Below are the code and all the weights of a small trained network. Each question names an input and a class and asks about switching units off, where a switched-off unit gives its printed mean instead of its output.

import numpy as np


def w(rows, s, z=0):
    codes = np.array(rows[::2]) - 128.0
    scale = np.full(codes.shape[1], s)
    scale[-1] = z or s
    return codes * scale


def f(y):
    return np.maximum(y, 0)


def log_softmax(a):
    a = a - a.max(-1, keepdims=True)
    return a - np.log(np.exp(a).sum(-1, keepdims=True))


def net(x, mask):
    res = np.array(x, float).reshape(1, 8) / 4 @ E
    y = f(res @ A[0][:, :-1].T + A[0][:, -1])
    res = res + np.where(mask, y, B[0][:, -1]) @ B[0][:, :-1]
    return log_softmax(res[-1] @ U[:, :-1].T + U[:, -1])


A, B = {}, {}
E = w([
[127,128,127,128,128,126,127,127,127],'x0',
[142,254,127,166,50,194,117,161,87],'x1',
[127,128,126,129,128,127,127,129,128],'x2',
[155,206,171,111,122,26,124,45,216],'x3',
[127,128,126,129,128,130,126,129,128],'x4',
[109,156,126,221,202,120,140,34,24],'x5',
[121,56,83,211,8,109,95,58,145],'x6',
[128,127,127,129,128,129,129,129,129],'x7',
],0.0061)
A[0] = w([
[133,205,138,118,136,53,129,56,215,24],'N1',
[131,94,129,124,123,160,134,142,84,32],'N2',
[124,129,137,85,78,125,132,141,165,94],'N3',
[127,121,137,119,126,129,129,156,161,83],'N4',
[120,138,128,140,147,132,125,97,106,60],'N5',
[124,116,130,124,133,122,129,124,130,80],'N6',
[140,171,126,98,179,107,122,141,128,94],'N7',
[131,116,128,154,104,129,127,121,143,122],'N8',
[135,114,128,83,80,131,120,185,192,79],'N9',
[128,61,131,115,172,110,132,112,151,63],'N10',
[119,106,132,140,137,141,119,158,111,4],'N11',
[128,87,130,119,160,112,125,116,146,69],'N12',
[128,145,125,156,161,121,123,83,85,87],'N13',
[130,67,111,177,31,116,122,76,140,88],'N14',
[124,152,120,187,174,110,132,75,88,76],'N15',
[126,139,133,169,167,127,131,75,76,68],'N16',
[130,137,125,133,128,133,127,126,126,105],'N17',
[133,188,128,66,238,137,134,182,127,89],'N18',
[130,127,118,108,111,129,126,154,163,76],'N19',
[131,92,108,165,55,107,122,92,136,103],'N20',
[126,123,122,85,77,119,131,170,161,73],'N21',
[124,150,123,128,130,102,129,112,156,45],'N22',
[132,166,127,137,105,145,121,131,122,10],'N23',
[124,34,132,104,181,92,129,85,165,66],'N24',
[129,152,139,121,122,108,133,103,149,24],'N25',
[122,46,114,153,140,185,134,203,73,19],'N26',
[128,248,133,155,37,171,128,145,110,26],'N27',
],0.015,0.0023)
B[0] = w([
[132,143,108,122,5,187,125,131,124,250],'N1',
[138,135,128,119,80,142,119,124,134,167],'N2',
[144,84,129,132,151,155,128,131,143,189],'N3',
[133,104,135,132,153,137,130,122,129,157],'N4',
[137,98,131,135,137,137,124,137,137,155],'N5',
[132,128,124,129,128,118,131,130,125,136],'N6',
[95,159,153,120,142,142,129,129,115,177],'N7',
[120,152,147,127,140,134,130,132,129,161],'N8',
[147,59,124,140,172,162,139,124,151,219],'N9',
[148,145,97,133,137,68,128,136,113,190],'N10',
[125,136,119,128,94,135,127,119,131,149],'N11',
[138,134,107,132,132,87,125,126,118,168],'N12',
[142,78,130,132,152,148,137,127,148,183],'N13',
[73,191,185,121,177,153,136,131,113,246],'N14',
[153,63,133,134,161,163,126,132,150,202],'N15',
[146,68,125,122,161,151,124,130,160,196],'N16',
[127,129,123,128,133,122,128,133,134,133],'N17',
[61,187,187,131,180,140,132,123,112,234],'N18',
[140,93,136,136,145,139,119,126,131,166],'N19',
[79,164,167,113,162,146,131,134,113,216],'N20',
[143,76,133,139,156,151,121,115,143,194],'N21',
[136,130,120,127,99,150,123,134,119,157],'N22',
[137,131,110,130,131,91,130,125,122,152],'N23',
[156,140,89,130,143,30,125,129,114,224],'N24',
[131,137,126,138,85,136,128,137,137,158],'N25',
[141,151,113,123,15,165,126,123,137,226],'N26',
[155,138,77,125,143,4,126,127,109,232],'N27',
],0.029,0.011)
U = w([
[48,178,210,110,190,146,150,145,94,228],'0',
[174,3,132,155,187,169,136,137,184,124],'1',
[172,138,58,130,147,2,128,145,87,3],'2',
[143,142,109,111,7,187,122,139,131,186],'3',
],0.0079,0.0006)

Each question gives the input, the list of numbers given to net, and the class t.
The units are the neurons (one row each of A and B). Each row of codes is followed by its name. A weight is (code - 128) times the scale printed after its matrix; where a second scale follows, it is the last column's (A, B and U).
mask holds one flag per neuron, in row order. A switched-off neuron (its flag False) gives its mean, the last column of its row in B, instead of its output. The means were averaged over made-up inputs and are rounded, as every weight is.
A unit's drop is (log p(t) with every unit on - log p(t) with that unit switched off) / (log p(t) with every unit on - log p(t) with every unit switched off).
The circuit of an input: a set's keep is (log p(t) with only the set's units on - log p(t) with every unit switched off) / (log p(t) with every unit on - log p(t) with every unit switched off). Starting from the 12 units with the biggest drops (on a tie, the unit counted first), units are removed one at a time, each time the one whose removal leaves the highest keep (on an exact tie, the one counted first), for as long as the keep stays at least 0.8.
units of the circuit, in order: the units of the circuit, biggest drop first
k most important neurons: the k neurons with the biggest drops, biggest first
drop when u is switched off: that unit's drop, to one decimal
input [-5,2,1,4,-3,-7,6,3], class 1: 3 most important neurons -> (N9; N18; N21)
input [-4,-5,-5,-6,2,3,-2,8], class 3: units of the circuit, in order -> (N26)
input [-6,-2,-5,-5,7,-7,-5,-6], class 1: 2 most important neurons -> (N9; N14)
input [8,1,4,-5,0,-2,5,8], class 0: 3 most important neurons -> (N1; N14; N20)
input [1,-5,5,-2,-5,4,6,-2], class 0: 2 most important neurons -> (N14; N27)
input [-6,6,2,4,0,0,-4,-7], class 2: 2 most important neurons -> (N27; N14)
input [-7,3,6,-8,3,7,1,-3], class 3: 2 most important neurons -> (N26; N9)
input [-3,2,6,6,1,5,-4,2], class 3: 3 most important neurons -> (N1; N9; N14)
input [1,6,-7,-4,-3,-3,-4,-1], class 2: 2 most important neurons -> (N27; N14)
input [-5,6,-6,-5,1,8,7,-7], class 1: 3 most important neurons -> (N15; N16; N18)
input [2,-4,2,-6,2,0,7,-4], class 0: 3 most important neurons -> (N14; N1; N20)
input [3,7,-1,3,7,-3,7,-8], class 0: drop when N12 is switched off -> 0.1
input [-3,-5,-6,-2,4,4,-1,-4], class 2: drop when N19 is switched off -> 0.0
input [-6,2,0,-7,1,-6,-1,-4], class 3: drop when N16 is switched off -> 0.8
input [-5,2,3,7,0,4,4,8], class 3: units of the circuit, in order -> (N1)
